Below is a small trained network, with its code and all its weights. Each question gives an input and a class and asks what happens when units are switched off, that is, made to give their printed mean instead of their output.

import numpy as np


def w(rows, s, z=0):
    codes = np.array(rows[::2]) - 128.0
    scale = np.full(codes.shape[1], s)
    scale[-1] = z or s
    return codes * scale


def f(y):
    return y / 2 * (1 + np.tanh(0.7978845608 * (y + 0.044715 * y**3)))


def log_softmax(a):
    a = a - a.max(-1, keepdims=True)
    return a - np.log(np.exp(a).sum(-1, keepdims=True))


def net(x, mask):
    res = np.array(x, float).reshape(1, 4) / 4 @ E
    y = f(res @ A[0][:, :-1].T + A[0][:, -1])
    res = res + np.where(mask, y, B[0][:, -1]) @ B[0][:, :-1]
    return log_softmax(res[-1] @ U[:, :-1].T + U[:, -1])


A, B = {}, {}
E = w([
[91,88,102,3,73],'x0',
[96,66,192,157,119],'x1',
[167,200,97,92,138],'x2',
[131,126,124,129,127],'x3',
],0.0066)
A[0] = w([
[138,213,117,120,168,32],'neuron 1',
[104,39,126,53,140,202],'neuron 2',
[115,97,175,169,140,60],'neuron 3',
[119,112,148,232,181,253],'neuron 4',
[144,205,129,160,161,204],'neuron 5',
[95,76,166,108,114,31],'neuron 6',
[119,131,80,9,116,120],'neuron 7',
],0.015,0.004)
B[0] = w([
[205,181,188,173,138,165],'neuron 1',
[91,119,138,144,19,237],'neuron 2',
[164,62,193,118,143,158],'neuron 3',
[152,101,85,82,249,255],'neuron 4',
[129,173,105,204,148,212],'neuron 5',
[165,91,215,195,93,160],'neuron 6',
[139,126,194,7,153,231],'neuron 7',
],0.023,0.0074)
U = w([
[126,144,1,178,188,254],'0',
[188,95,190,36,185,55],'1',
[30,153,136,75,49,219],'2',
[92,97,193,190,24,32],'3',
[189,247,120,236,142,43],'4',
],0.005,0.0053)

Each question gives the input, the list of numbers given to net, and the class t.
The units are the neurons (one row each of A and B). Each row of codes is followed by its name. A weight is (code - 128) times the scale printed after its matrix; where a second scale follows, it is the last column's (A, B and U).
mask holds one flag per neuron, in row order. A switched-off neuron (its flag False) gives its mean, the last column of its row in B, instead of its output. The means were averaged over made-up inputs and are rounded, as every weight is.
A unit's drop is (log p(t) with every unit on - log p(t) with that unit switched off) / (log p(t) with every unit on - log p(t) with every unit switched off).
The circuit of an input: a set's keep is (log p(t) with only the set's units on - log p(t) with every unit switched off) / (log p(t) with every unit on - log p(t) with every unit switched off). Starting from all 7 units, units are removed one at a time, each time the one whose removal leaves the highest keep (on an exact tie, the one counted first), for as long as the keep stays at least 0.8.
units of the circuit, in order: the units of the circuit, biggest drop first
k most important neurons: the k neurons with the biggest drops, biggest first
drop when u is switched off: that unit's drop, to one decimal
input [-5,-5,6,-2], class 4: units of the circuit, in order : neuron 1
input [1,6,-5,4], class 3: units of the circuit, in order : neuron 2; neuron 6
input [-6,-4,-3,4], class 0: units of the circuit, in order : neuron 4; neuron 7
input [7,4,-4,5], class 3: 3 most important neurons : neuron 6; neuron 2; neuron 4
input [7,2,1,7], class 2: units of the circuit, in order : neuron 2; neuron 7; neuron 4
input [8,-2,-2,-4], class 2: 2 most important neurons : neuron 2; neuron 4
input [-6,-5,-7,-6], class 0: 3 most important neurons : neuron 7; neuron 4; neuron 5
input [-4,-6,2,-6], class 4: units of the circuit, in order : neuron 1; neuron 5
input [5,1,-4,-4], class 3: 3 most important neurons : neuron 6; neuron 4; neuron 2
input [-8,-3,-6,-1], class 0: units of the circuit, in order : neuron 7; neuron 4
input [7,-8,-6,4], class 2: 2 most important neurons : neuron 2; neuron 4
input [-8,-1,-6,-1], class 0: 2 most important neurons : neuron 7; neuron 5
input [8,2,-2,-2], class 3: 3 most important neurons : neuron 2; neuron 6; neuron 4
input [-5,-6,1,5], class 4: units of the circuit, in order : neuron 5
input [0,-6,3,-8], class 4: 3 most important neurons : neuron 4; neuron 1; neuron 5
input [0,-3,-4,-7], class 0: 2 most important neurons : neuron 7; neuron 2
input [2,4,0,2], class 3: 2 most important neurons : neuron 4; neuron 7
input [5,-8,-4,-3], class 2: drop when neuron 7 is switched off : -0.2
input [-5,-4,3,-5], class 4: drop when neuron 5 is switched off : 0.2
input [7,-8,-5,8], class 2: units of the circuit, in order : neuron 2
input [5,4,-6,-8], class 3: drop when neuron 6 is switched off : 0.2
input [5,-4,-3,-3], class 2: 2 most important neurons : neuron 4; neuron 2
